Below are the code and all the weights of a small trained network. Each question names an input and a target symbol and asks about switching units off, where a switched-off unit gives its printed mean instead of its output.

import numpy as np


def w(rows, s, z=0):
    codes = np.array(rows[::2]) - 128.0
    scale = np.full(codes.shape[1], s)
    scale[-1] = z or s
    return codes * scale


def softmax(a):
    e = np.exp(a - a.max(-1, keepdims=True))
    return e / e.sum(-1, keepdims=True)


def log_softmax(a):
    a = a - a.max(-1, keepdims=True)
    return a - np.log(np.exp(a).sum(-1, keepdims=True))


def net(x, mask):
    ids = ['βγδμξπστφω'.index(c) for c in x.split()]
    T = len(ids)
    res = E[ids] + P[:T]
    u = 0
    for l in range(2):
        r = res
        for j in range(3):
            rows = slice(2 * j, 2 * j + 2)
            q, k, v = (r @ M[l][rows].T for M in (Q, K, V))
            z = softmax(np.where(np.tri(T) > 0, q @ k.T / 2**0.5, -1e9)) @ v
            o = O[l][rows]
            res = res + np.where(mask[u + j], z, o[:, -1]) @ o[:, :-1]
        u += 3
    return log_softmax(res[-1] @ U[:, :-1].T + U[:, -1])


Q, K, V, O = {}, {}, {}, {}
E = w([
[62,130,74],'β',
[198,192,164],'γ',
[216,193,26],'δ',
[247,164,145],'μ',
[101,94,11],'ξ',
[213,61,160],'π',
[106,118,136],'σ',
[87,229,36],'τ',
[214,53,64],'φ',
[117,209,147],'ω',
],0.013)
P = w([
[37,37,254],'0',
[188,196,29],'1',
[199,187,41],'2',
[193,192,46],'3',
[194,185,55],'4',
[187,184,46],'5',
[184,177,39],'6',
[207,199,69],'7',
[190,196,64],'8',
[190,191,55],'9',
[190,190,62],'10',
[192,197,69],'11',
[190,187,59],'12',
[182,180,49],'13',
],0.0048)
Q[0] = w([
[129,132,130],'0.h0',
[154,110,133],'0.h0',
[206,123,69],'0.h1',
[113,116,151],'0.h1',
[150,147,151],'0.h2',
[159,252,10],'0.h2',
],0.028)
K[0] = w([
[119,124,132],'0.h0',
[104,135,135],'0.h0',
[65,80,208],'0.h1',
[152,136,75],'0.h1',
[124,170,110],'0.h2',
[1,35,213],'0.h2',
],0.025)
V[0] = w([
[255,106,141],'0.h0',
[21,168,161],'0.h0',
[214,190,180],'0.h1',
[116,95,233],'0.h1',
[53,39,141],'0.h2',
[93,231,199],'0.h2',
],0.008)
O[0] = w([
[111,177,37,210],'0.h0',
[118,37,203,2],'0.h0',
[155,209,120,84],'0.h1',
[255,106,37,143],'0.h1',
[230,90,51,173],'0.h2',
[163,144,227,119],'0.h2',
],0.0062,0.0034)
Q[1] = w([
[135,47,177],'1.h0',
[210,161,30],'1.h0',
[80,100,120],'1.h1',
[253,127,186],'1.h1',
[120,117,116],'1.h2',
[122,122,119],'1.h2',
],0.021)
K[1] = w([
[254,199,119],'1.h0',
[53,12,88],'1.h0',
[73,104,109],'1.h1',
[157,205,143],'1.h1',
[121,116,111],'1.h2',
[120,114,116],'1.h2',
],0.022)
V[1] = w([
[147,181,114],'1.h0',
[176,180,114],'1.h0',
[102,121,112],'1.h1',
[133,89,127],'1.h1',
[139,139,179],'1.h2',
[2,146,138],'1.h2',
],0.012)
O[1] = w([
[170,114,102,101],'1.h0',
[166,98,88,99],'1.h0',
[70,139,96,115],'1.h1',
[65,122,143,118],'1.h1',
[215,179,165,54],'1.h2',
[104,208,1,3],'1.h2',
],0.0079,0.0072)
U = w([
[12,90,154,223],'β',
[155,169,179,156],'γ',
[169,166,73,68],'δ',
[155,136,198,130],'μ',
[77,46,56,93],'ξ',
[92,39,215,151],'π',
[32,84,230,236],'σ',
[101,217,75,84],'τ',
[140,2,100,2],'φ',
[71,225,205,202],'ω',
],0.0083,0.0057)

Each question gives the input, a string of symbols that net reads in full, and the target symbol t.
The units are the heads (2 rows each of Q, K, V and O). Each row of codes is followed by its name. A weight is (code - 128) times the scale printed after its matrix; where a second scale follows, it is the last column's (O and U).
mask holds one flag per head, layer by layer. A switched-off head (its flag False) gives its mean, the last column of its rows in O, instead of its output. The means were averaged over made-up inputs and are rounded, as every weight is.
A unit's drop is (log p(t) with every unit on - log p(t) with that unit switched off) / (log p(t) with every unit on - log p(t) with every unit switched off).
The circuit of an input: a set's keep is (log p(t) with only the set's units on - log p(t) with every unit switched off) / (log p(t) with every unit on - log p(t) with every unit switched off). Starting from all 6 units, units are removed one at a time, each time the one whose removal leaves the highest keep (on an exact tie, the one counted first), for as long as the keep stays at least 0.8.
circuit, biggest first: the units of the circuit, biggest drop first
unit that matters most: the unit with the biggest drop
heads that matter: for each layer, one digit per head in row order, 1 if its drop is at least 0.15 and else 0, layers parted by /
drop when u is switched off: that unit's drop, to one decimal
input δ γ γ ω, target τ: unit that matters most -> 1.h2
input δ σ π τ β φ ω π π τ γ ξ φ β, target τ: heads that matter -> 111 / 001
input μ γ δ φ ω τ, target δ: circuit, biggest first -> 1.h0, 0.h1
input ξ μ β δ ω, target β: circuit, biggest first -> 0.h2, 0.h1, 1.h1, 1.h2
input δ ξ γ π τ, target τ: circuit, biggest first -> 1.h2, 0.h2, 0.h1
input π ω γ φ φ μ β, target φ: circuit, biggest first -> 0.h1, 1.h2, 1.h0, 0.h2
input ξ ω σ τ, target β: circuit, biggest first -> 0.h0, 0.h1, 1.h1
input σ τ μ, target π: circuit, biggest first -> 1.h2, 0.h1, 0.h0, 0.h2
input π τ σ ξ β σ ξ δ, target φ: circuit, biggest first -> 1.h2, 0.h1, 0.h2, 1.h0
input δ β φ β, target τ: circuit, biggest first -> 1.h2, 0.h1, 0.h2
input φ β γ φ τ ξ σ τ ξ φ δ, target ξ: heads that matter -> 001 / 001
input σ μ μ ξ τ σ π ξ φ, target π: circuit, biggest first -> 1.h2, 0.h0, 1.h0, 0.h1
input π γ ω ω φ ξ π γ σ φ π δ, target φ: circuit, biggest first -> 1.h2, 0.h1, 1.h0
input σ φ γ ξ γ μ, target π: circuit, biggest first -> 1.h2, 0.h1, 0.h2
input φ ξ β ω δ ξ φ μ β γ ξ δ ω β, target ξ: circuit, biggest first -> 0.h2, 1.h2
input τ φ ξ γ δ τ σ δ ξ π σ, target ω: heads that matter -> 111 / 101
input ξ ξ ξ μ σ, target β: heads that matter -> 011 / 111
input π ω μ φ μ ξ μ, target φ: circuit, biggest first -> 1.h2, 1.h0, 0.h1, 0.h2
input τ σ π π ξ σ π π β, target ω: unit that matters most -> 0.h0
input δ μ π γ, target τ: unit that matters most -> 0.h2
input φ μ ω τ ξ φ δ μ ξ ω π γ δ, target ξ: drop when 1.h2 is switched off -> 0.5
input δ ξ γ μ σ ω, target τ: drop when 1.h0 is switched off -> 0.1
input τ ω φ π ξ δ δ ω β σ β, target ω: drop when 0.h0 is switched off -> 0.5
input δ ξ μ δ π φ π ξ μ ξ, target τ: drop when 1.h2 is switched off -> 0.1
